Below is a small trained network, with its code and all its weights. Each question gives an input and a class and asks what happens when units are switched off, that is, made to give their printed mean instead of their output.

import numpy as np


def w(rows, s, z=0):
    codes = np.array(rows[::2]) - 128.0
    scale = np.full(codes.shape[1], s)
    scale[-1] = z or s
    return codes * scale


def norm(h):
    return h / np.sqrt((h * h).mean(-1, keepdims=True) + 1e-5)


def f(y):
    return y / 2 * (1 + np.tanh(0.7978845608 * (y + 0.044715 * y**3)))


def log_softmax(a):
    a = a - a.max(-1, keepdims=True)
    return a - np.log(np.exp(a).sum(-1, keepdims=True))


def net(x, mask):
    res = np.array(x, float).reshape(1, 5) / 4 @ E
    u = 0
    for l in range(4):
        y = f(norm(res) @ A[l][:, :-1].T + A[l][:, -1])
        res = res + np.where(mask[u : u + 7], y, B[l][:, -1]) @ B[l][:, :-1]
        u += 7
    return log_softmax(norm(res)[-1] @ U[:, :-1].T + U[:, -1])


A, B = {}, {}
E = w([
[117,128,126,122,142,122,140,129,141,122],'x0',
[189,218,81,94,149,80,89,129,187,202],'x1',
[120,123,127,126,138,141,137,138,136,139],'x2',
[97,136,153,88,183,168,5,153,153,90],'x3',
[118,126,121,120,131,125,126,132,116,140],'x4',
],0.016)
A[0] = w([
[139,153,124,136,132,121,135,125,125,150,109],'L0N1',
[153,136,131,151,86,108,238,114,105,141,90],'L0N2',
[193,218,107,124,146,94,110,131,191,221,145],'L0N3',
[130,151,130,115,117,103,156,125,141,163,118],'L0N4',
[158,150,134,121,102,91,167,145,126,145,2],'L0N5',
[169,154,104,137,80,58,193,104,114,157,158],'L0N6',
[173,142,118,143,88,117,251,140,125,222,167],'L0N7',
],0.021,0.0045)
B[0] = w([
[196,96,170,155,175,88,149,156,116,176,146],'L0N1',
[168,75,130,69,84,81,122,108,218,196,216],'L0N2',
[148,206,18,143,143,161,83,30,114,191,251],'L0N3',
[175,208,193,143,196,106,137,241,122,171,161],'L0N4',
[219,138,140,123,229,101,36,197,60,95,160],'L0N5',
[94,195,134,161,208,133,189,191,86,79,216],'L0N6',
[77,191,141,208,84,190,172,52,57,3,240],'L0N7',
],0.015,0.027)
A[1] = w([
[138,83,76,84,88,109,200,78,185,185,4],'L1N1',
[221,87,114,77,113,25,113,174,160,166,4],'L1N2',
[147,72,149,120,133,97,176,56,153,201,19],'L1N3',
[188,122,102,65,96,92,78,124,230,236,31],'L1N4',
[186,126,124,173,103,134,176,129,148,251,116],'L1N5',
[209,29,104,139,100,125,165,129,103,204,93],'L1N6',
[109,97,48,155,48,135,216,64,117,193,129],'L1N7',
],0.021,0.0019)
B[1] = w([
[103,129,129,139,140,104,64,146,27,110,196],'L1N1',
[119,109,147,137,159,91,163,150,99,104,142],'L1N2',
[71,104,117,132,129,134,146,135,106,54,171],'L1N3',
[111,134,98,81,158,106,78,93,252,213,226],'L1N4',
[119,91,168,91,108,108,146,148,138,110,185],'L1N5',
[52,176,147,151,129,68,178,111,119,82,158],'L1N6',
[110,143,135,103,153,54,159,146,143,111,254],'L1N7',
],0.023,0.011)
A[2] = w([
[73,20,173,95,95,191,82,147,140,71,184],'L2N1',
[105,102,97,141,119,68,152,121,175,242,101],'L2N2',
[121,149,183,144,39,81,228,134,104,88,153],'L2N3',
[133,121,171,81,94,168,102,147,58,174,31],'L2N4',
[109,92,229,132,100,174,81,152,130,5,136],'L2N5',
[76,102,154,129,198,147,149,182,115,96,236],'L2N6',
[133,136,153,148,62,160,149,60,143,150,7],'L2N7',
],0.021,0.0018)
B[2] = w([
[248,202,94,52,104,167,156,113,95,144,226],'L2N1',
[211,77,120,147,100,124,152,163,209,135,171],'L2N2',
[90,78,85,49,150,14,41,138,158,145,207],'L2N3',
[160,119,143,100,140,162,129,132,145,155,141],'L2N4',
[127,40,159,159,120,185,175,168,221,181,252],'L2N5',
[149,71,187,149,89,155,107,96,156,94,201],'L2N6',
[141,147,169,102,173,91,119,206,121,112,131],'L2N7',
],0.017,0.024)
A[3] = w([
[129,110,156,100,111,155,139,120,108,94,249],'L3N1',
[114,58,155,131,115,68,149,158,154,103,98],'L3N2',
[159,129,105,218,140,204,106,118,78,196,106],'L3N3',
[144,174,93,139,86,118,163,164,7,151,139],'L3N4',
[222,96,99,166,33,142,230,169,115,165,108],'L3N5',
[52,80,174,170,128,144,153,182,145,94,104],'L3N6',
[67,124,104,75,87,127,109,112,95,251,147],'L3N7',
],0.026,0.0017)
B[3] = w([
[148,143,123,133,119,71,138,208,134,130,160],'L3N1',
[53,70,187,114,92,159,144,165,49,112,222],'L3N2',
[76,78,177,134,115,62,186,159,142,48,224],'L3N3',
[92,93,164,250,126,197,155,71,76,146,200],'L3N4',
[182,162,156,137,93,151,129,147,47,87,253],'L3N5',
[82,73,67,31,102,63,57,107,127,204,181],'L3N6',
[74,106,120,108,130,174,37,172,168,158,171],'L3N7',
],0.019,0.018)
U = w([
[20,39,175,60,105,45,152,143,82,103,245],'0',
[254,98,201,84,63,210,201,169,125,127,91],'1',
[78,229,116,249,206,130,191,46,52,97,116],'2',
[157,175,55,96,175,138,70,89,250,231,45],'3',
],0.0097,0.0012)

Each question gives the input, the list of numbers given to net, and the class t.
The units are the neurons (one row each of A and B). Each row of codes is followed by its name. A weight is (code - 128) times the scale printed after its matrix; where a second scale follows, it is the last column's (A, B and U).
mask holds one flag per neuron, layer by layer. A switched-off neuron (its flag False) gives its mean, the last column of its row in B, instead of its output. The means were averaged over made-up inputs and are rounded, as every weight is.
A unit's drop is (log p(t) with every unit on - log p(t) with that unit switched off) / (log p(t) with every unit on - log p(t) with every unit switched off).
most important unit: the unit with the biggest drop
top k neurons: the k neurons with the biggest drops, biggest first
k most important neurons of layer l: the k neurons of layer l with the biggest drops, biggest first
drop when u is switched off: that unit's drop, to one decimal
input [-8,-4,-5,2,2], class 1: top 2 neurons -> L0N2, L0N7
input [7,-8,-7,7,-7], class 1: top 2 neurons -> L0N3, L2N1
input [6,3,-5,6,0], class 3: top 2 neurons -> L0N7, L0N6
input [-4,-4,-1,4,-8], class 1: 4 most important neurons of layer 0 -> L0N3, L0N2, L0N7, L0N6
input [-4,0,5,-7,2], class 0: top 2 neurons -> L0N3, L2N1
input [6,-2,-3,-8,-5], class 0: top neuron -> L0N3
input [2,0,-7,2,7], class 1: top 3 neurons -> L0N2, L0N3, L1N7
input [5,-6,5,7,3], class 1: top 2 neurons -> L0N3, L0N2
input [1,1,2,4,3], class 3: top 2 neurons -> L0N6, L0N7
input [-1,0,2,-4,-1], class 0: top 4 neurons -> L0N3, L2N1, L0N2, L2N3
input [-8,-2,0,7,4], class 1: top 3 neurons -> L0N3, L0N2, L0N6
input [-6,-2,-7,5,8], class 1: top 4 neurons -> L0N3, L0N2, L0N6, L0N7
input [-6,6,7,1,-6], class 3: 2 most important neurons of layer 0 -> L0N7, L0N3
input [-6,1,-2,0,-4], class 2: most important unit -> L0N2
input [7,-5,7,4,-3], class 1: 4 most important neurons of layer 0 -> L0N3, L0N2, L0N7, L0N6
input [-6,2,-6,2,-7], class 3: drop when L0N7 is switched off -> 0.9
input [8,-1,-5,-7,-4], class 0: drop when L0N3 is switched off -> 6.7
input [2,4,-8,1,6], class 3: drop when L0N7 is switched off -> 1.4
